Here is a tiny trained network, its code and every weight. The questions are about switching its units off for an input and a target symbol, where a switched-off unit gives its printed mean instead of its output.

import numpy as np


def w(rows, s, z=0):
    codes = np.array(rows[::2]) - 128.0
    scale = np.full(codes.shape[1], s)
    scale[-1] = z or s
    return codes * scale


def norm(h):
    return h / np.sqrt((h * h).mean(-1, keepdims=True) + 1e-5)


def f(y):
    return np.maximum(y, 0)


def softmax(a):
    e = np.exp(a - a.max(-1, keepdims=True))
    return e / e.sum(-1, keepdims=True)


def log_softmax(a):
    a = a - a.max(-1, keepdims=True)
    return a - np.log(np.exp(a).sum(-1, keepdims=True))


def net(x, mask):
    ids = ['αγδεζημπ'.index(c) for c in x.split()]
    T = len(ids)
    res = E[ids] + P[:T]
    u = 0
    for l in range(2):
        q, k, v = (norm(res) @ M[l].T for M in (Q, K, V))
        z = softmax(np.where(np.tri(T) > 0, q @ k.T / 4**0.5, -1e9)) @ v
        res = res + np.where(mask[u], z, O[l][:, -1]) @ O[l][:, :-1]
        u += 1
        y = f(norm(res) @ A[l][:, :-1].T + A[l][:, -1])
        res = res + np.where(mask[u : u + 16], y, B[l][:, -1]) @ B[l][:, :-1]
        u += 16
    return log_softmax(norm(res)[-1] @ U[:, :-1].T + U[:, -1])


Q, K, V, O, A, B = {}, {}, {}, {}, {}, {}
E = w([
[177,178,118,85,113,147],'α',
[131,108,120,46,193,189],'γ',
[78,139,143,31,101,129],'δ',
[163,56,207,50,5,174],'ε',
[175,102,78,46,186,102],'ζ',
[128,44,100,80,169,147],'η',
[97,138,131,161,161,206],'μ',
[74,181,69,120,143,82],'π',
],0.019)
P = w([
[53,254,40,84,188,224],'0',
[76,191,82,153,190,174],'1',
[117,128,88,198,169,198],'2',
[110,149,146,201,171,104],'3',
[132,142,131,215,129,122],'4',
[141,143,177,211,110,104],'5',
[146,141,173,214,84,72],'6',
[136,149,151,195,72,80],'7',
],0.0062)
Q[0] = w([
[167,191,105,148,92,125],'0.h1',
[153,113,202,4,94,135],'0.h1',
[229,110,166,87,155,181],'0.h1',
[111,191,178,111,99,192],'0.h1',
],0.03)
K[0] = w([
[165,148,111,185,119,160],'0.h1',
[159,70,106,3,59,126],'0.h1',
[208,70,164,90,89,49],'0.h1',
[131,119,208,156,64,176],'0.h1',
],0.025)
V[0] = w([
[9,123,108,146,121,159],'0.h1',
[148,108,96,82,172,109],'0.h1',
[92,83,143,101,121,105],'0.h1',
[191,120,147,154,79,125],'0.h1',
],0.012)
O[0] = w([
[123,106,61,177,121,254,65],'0.h1',
[73,72,95,95,142,16,253],'0.h1',
[167,119,38,135,93,141,123],'0.h1',
[186,202,187,112,115,116,74],'0.h1',
],0.0087,0.005)
A[0] = w([
[181,129,108,156,115,85,116],'0.n1',
[53,190,238,76,77,114,21],'0.n2',
[125,101,107,201,70,83,50],'0.n3',
[209,108,165,103,125,162,101],'0.n4',
[192,75,125,162,194,115,132],'0.n5',
[240,96,181,144,7,137,104],'0.n6',
[43,102,128,112,22,122,5],'0.n7',
[106,199,95,120,81,131,80],'0.n8',
[100,110,131,45,67,150,116],'0.n9',
[122,72,140,162,56,142,90],'0.n10',
[199,221,71,67,163,94,171],'0.n11',
[101,77,137,103,171,119,90],'0.n12',
[161,129,135,87,185,180,100],'0.n13',
[201,166,130,159,202,193,115],'0.n14',
[185,57,129,97,99,101,88],'0.n15',
[184,212,180,39,138,165,116],'0.n16',
],0.016,0.0028)
B[0] = w([
[111,144,114,141,141,108,157],'0.n1',
[102,134,90,130,76,250,211],'0.n2',
[88,131,152,111,139,166,132],'0.n3',
[142,94,177,118,152,60,196],'0.n4',
[107,167,128,89,154,136,174],'0.n5',
[116,125,71,207,9,87,250],'0.n6',
[193,154,139,135,195,176,164],'0.n7',
[128,128,62,180,140,147,157],'0.n8',
[176,74,141,92,122,171,205],'0.n9',
[150,119,189,119,139,122,165],'0.n10',
[74,178,101,180,207,100,244],'0.n11',
[103,112,102,186,123,171,221],'0.n12',
[77,65,143,93,102,115,171],'0.n13',
[129,116,181,180,207,114,197],'0.n14',
[127,95,106,202,156,108,219],'0.n15',
[55,140,146,7,130,135,254],'0.n16',
],0.026,0.0089)
Q[1] = w([
[192,128,207,70,150,101],'1.h1',
[217,248,111,7,109,65],'1.h1',
[135,85,86,200,186,124],'1.h1',
[193,77,74,109,199,171],'1.h1',
],0.018)
K[1] = w([
[74,40,73,172,128,246],'1.h1',
[51,21,4,72,247,214],'1.h1',
[179,106,127,145,12,51],'1.h1',
[209,78,121,73,59,110],'1.h1',
],0.015)
V[1] = w([
[163,109,95,127,191,58],'1.h1',
[207,174,130,107,113,249],'1.h1',
[186,71,41,171,56,130],'1.h1',
[171,76,212,248,129,160],'1.h1',
],0.017)
O[1] = w([
[110,93,103,169,173,80,136],'1.h1',
[153,123,175,22,143,201,9],'1.h1',
[245,128,113,65,124,66,143],'1.h1',
[212,133,252,202,140,178,129],'1.h1',
],0.015,0.012)
A[1] = w([
[119,176,65,97,159,122,91],'1.n1',
[159,193,128,129,98,128,75],'1.n2',
[134,100,128,161,129,60,87],'1.n3',
[106,138,112,172,128,128,8],'1.n4',
[78,181,129,136,57,141,89],'1.n5',
[145,177,136,54,92,136,126],'1.n6',
[151,132,166,195,115,136,90],'1.n7',
[210,176,119,127,82,115,2],'1.n8',
[219,136,188,99,152,143,36],'1.n9',
[158,160,140,181,100,145,99],'1.n10',
[173,92,130,129,104,100,44],'1.n11',
[122,108,116,178,121,54,55],'1.n12',
[120,36,173,67,37,114,39],'1.n13',
[181,254,82,109,123,122,88],'1.n14',
[212,80,72,119,73,126,38],'1.n15',
[82,130,86,78,56,153,51],'1.n16',
],0.021,0.0029)
B[1] = w([
[210,184,158,98,118,90,205],'1.n1',
[97,120,146,183,110,177,134],'1.n2',
[99,147,53,119,117,135,224],'1.n3',
[66,114,149,144,133,164,191],'1.n4',
[114,92,76,50,170,179,197],'1.n5',
[77,119,127,195,106,116,150],'1.n6',
[180,140,183,202,101,176,182],'1.n7',
[39,117,200,154,87,149,158],'1.n8',
[100,73,26,163,139,227,207],'1.n9',
[125,101,166,160,123,140,162],'1.n10',
[109,99,156,63,165,129,163],'1.n11',
[76,181,43,155,148,136,251],'1.n12',
[226,181,102,178,22,19,189],'1.n13',
[164,250,178,194,193,154,161],'1.n14',
[123,39,158,124,204,45,197],'1.n15',
[97,182,199,94,32,182,209],'1.n16',
],0.027,0.011)
U = w([
[57,174,45,202,164,91,121],'α',
[70,142,208,96,176,84,102],'γ',
[49,220,126,56,122,214,74],'δ',
[152,146,136,132,62,91,252],'ε',
[213,251,110,104,179,132,209],'ζ',
[146,74,131,101,193,79,138],'η',
[187,131,32,102,142,254,88],'μ',
[97,145,219,234,149,167,105],'π',
],0.0074,0.0022)

Each question gives the input, a string of symbols that net reads in full, and the target symbol t.
The units are the heads (4 rows each of Q, K, V and O) and the neurons (one row each of A and B). Each row of codes is followed by its name. A weight is (code - 128) times the scale printed after its matrix; where a second scale follows, it is the last column's (O, A, B and U).
mask holds one flag per unit, layer by layer, with each layer's heads first. A switched-off unit (its flag False) gives its mean, the last column of its rows in O or B, instead of its output. The means were averaged over made-up inputs and are rounded, as every weight is.
A unit's drop is (log p(t) with every unit on - log p(t) with that unit switched off) / (log p(t) with every unit on - log p(t) with every unit switched off).
The circuit of an input: a set's keep is (log p(t) with only the set's units on - log p(t) with every unit switched off) / (log p(t) with every unit on - log p(t) with every unit switched off). Starting from the 12 units with the biggest drops (on a tie, the unit counted first), units are removed one at a time, each time the one whose removal leaves the highest keep (on an exact tie, the one counted first), for as long as the keep stays at least 0.8.
circuit, biggest first: the units of the circuit, biggest drop first
most important unit: the unit with the biggest drop
k most important neurons: the k neurons with the biggest drops, biggest first
top k neurons in layer l: the k neurons of layer l with the biggest drops, biggest first
input η η η ε ζ π δ, target δ: circuit, biggest first	[0.h1 0.n16]
input μ δ α ε, target ε: circuit, biggest first	[1.n13 0.n9]
input μ ζ π δ ε ζ ζ μ, target μ: circuit, biggest first	[1.h1 1.n9 0.n11]
input ζ ε γ μ ζ μ, target μ: circuit, biggest first	[1.h1 0.n6 0.n11]
input μ δ π γ, target μ: circuit, biggest first	[0.h1 0.n11 1.h1]
input η γ γ π, target ζ: 2 most important neurons	[0.n14 0.n6]
input α η η, target δ: circuit, biggest first	[1.h1 0.h1 1.n16 0.n2]
input γ ζ μ γ π η, target π: circuit, biggest first	[1.h1 0.n14 0.n6 0.n16]
input ε ε η μ ε η, target η: 3 most important neurons	[0.n6 1.n15 0.n11]
input γ ζ η ζ ζ α α γ, target δ: circuit, biggest first	[0.n6 1.h1 0.n2 0.h1]
input η ζ ε ζ ζ ζ, target ζ: circuit, biggest first	[0.n6 1.h1]
input γ γ α μ α η γ, target δ: circuit, biggest first	[1.h1 0.h1 0.n2]
input γ α δ, target μ: most important unit	0.n11
input ζ γ η μ δ γ, target μ: circuit, biggest first	[0.n11 1.h1 0.n16 1.n9]
input γ γ γ γ, target ε: top 3 neurons in layer 0	[0.n11 0.n14 0.n15]
input ζ ζ μ ε, target ε: circuit, biggest first	[1.n13 0.n11]
input μ γ γ η, target π: top neuron in layer 0	[0.n12]
input ζ μ ζ μ ζ δ η, target μ: 4 most important neurons	[0.n11 0.n6 0.n16 1.n9]
input α π δ π, target μ: 2 most important neurons	[0.n6 0.n16]
input ε μ η, target η: most important unit	0.n6
input ε α ζ γ, target γ: 2 most important neurons	[0.n16 0.n6]
input ζ δ α η ε ζ, target ζ: top 4 neurons in layer 0	[0.n6 0.n11 0.n2 0.n14]
input η μ ζ ζ ζ ζ μ γ, target π: top 4 neurons in layer 0	[0.n12 0.n14 0.n11 0.n16]
input μ ζ ζ ζ α π, target δ: 2 most important neurons	[0.n6 0.n12]
